Below are the code and all the weights of a small trained network. Each question names an input and a class and asks about switching units off, where a switched-off unit gives its printed mean instead of its output.

import numpy as np


def w(rows, s, z=0):
    codes = np.array(rows[::2]) - 128.0
    scale = np.full(codes.shape[1], s)
    scale[-1] = z or s
    return codes * scale


def f(y):
    return np.maximum(y, 0)


def log_softmax(a):
    a = a - a.max(-1, keepdims=True)
    return a - np.log(np.exp(a).sum(-1, keepdims=True))


def net(x, mask):
    res = np.array(x, float).reshape(1, 8) / 4 @ E
    y = f(res @ A[0][:, :-1].T + A[0][:, -1])
    res = res + np.where(mask, y, B[0][:, -1]) @ B[0][:, :-1]
    return log_softmax(res[-1] @ U[:, :-1].T + U[:, -1])


A, B = {}, {}
E = w([
[50,140,88],'x0',
[185,140,177],'x1',
[101,211,170],'x2',
[202,29,130],'x3',
[132,86,159],'x4',
[197,213,97],'x5',
[1,117,172],'x6',
[178,180,230],'x7',
],0.0086)
A[0] = w([
[5,130,184,127],'N0',
[194,206,149,209],'N1',
[149,67,215,78],'N2',
[126,113,122,74],'N3',
[128,244,131,186],'N4',
[99,87,118,102],'N5',
[89,213,125,255],'N6',
[214,152,92,147],'N7',
[185,93,244,188],'N8',
[134,128,139,90],'N9',
[141,105,93,71],'N10',
],0.012,0.0085)
B[0] = w([
[56,2,121,239],'N0',
[124,159,209,234],'N1',
[215,155,145,178],'N2',
[132,151,115,129],'N3',
[105,131,228,231],'N4',
[178,99,147,156],'N5',
[62,173,191,250],'N6',
[37,142,123,200],'N7',
[179,153,209,236],'N8',
[128,121,130,129],'N9',
[99,90,65,140],'N10',
],0.0077,0.013)
U = w([
[139,150,166,187],'0',
[150,124,22,196],'1',
[2,120,109,157],'2',
[145,197,89,20],'3',
[175,127,177,134],'4',
[132,180,103,7],'5',
[113,203,192,194],'6',
],0.014,0.012)

Each question gives the input, the list of numbers given to net, and the class t.
The units are the neurons (one row each of A and B). Each row of codes is followed by its name. A weight is (code - 128) times the scale printed after its matrix; where a second scale follows, it is the last column's (A, B and U).
mask holds one flag per neuron, in row order. A switched-off neuron (its flag False) gives its mean, the last column of its row in B, instead of its output. The means were averaged over made-up inputs and are rounded, as every weight is.
A unit's drop is (log p(t) with every unit on - log p(t) with that unit switched off) / (log p(t) with every unit on - log p(t) with every unit switched off).
The circuit of an input: a set's keep is (log p(t) with only the set's units on - log p(t) with every unit switched off) / (log p(t) with every unit on - log p(t) with every unit switched off). Starting from all 11 units, units are removed one at a time, each time the one whose removal leaves the highest keep (on an exact tie, the one counted first), for as long as the keep stays at least 0.8.
units of the circuit, in order: the units of the circuit, biggest drop first
top k neurons: the k neurons with the biggest drops, biggest first
drop when u is switched off: that unit's drop, to one decimal
input [-3,-4,1,3,8,-5,6,3], class 4: top neuron : [N2]
input [-5,3,1,5,-3,-1,4,4], class 4: units of the circuit, in order : [N6, N2]
input [-7,0,0,3,0,-3,-8,-5], class 1: top 2 neurons : [N4, N6]
input [-7,-1,-8,0,6,6,-6,4], class 6: top 3 neurons : [N7, N1, N0]
input [2,-4,-6,-5,7,0,-7,-5], class 1: units of the circuit, in order : [N6, N4]
input [6,-3,1,8,-4,-2,-1,-3], class 1: units of the circuit, in order : [N6, N4, N1]
input [-5,-4,-8,-7,0,3,-4,-3], class 2: top 2 neurons : [N8, N7]
input [0,-3,-6,-1,0,-5,-1,2], class 4: top 3 neurons : [N7, N0, N6]
input [7,-3,7,-6,-3,-5,-3,3], class 2: top 2 neurons : [N0, N8]
input [-1,7,2,5,2,7,-7,-1], class 6: drop when N7 is switched off : 0.4
input [-7,5,-8,1,-7,7,-7,-2], class 6: drop when N7 is switched off : 0.7
input [-3,7,1,2,7,6,-7,0], class 6: drop when N7 is switched off : 0.5
input [-7,2,-3,2,-7,0,3,-3], class 1: drop when N4 is switched off : 0.4
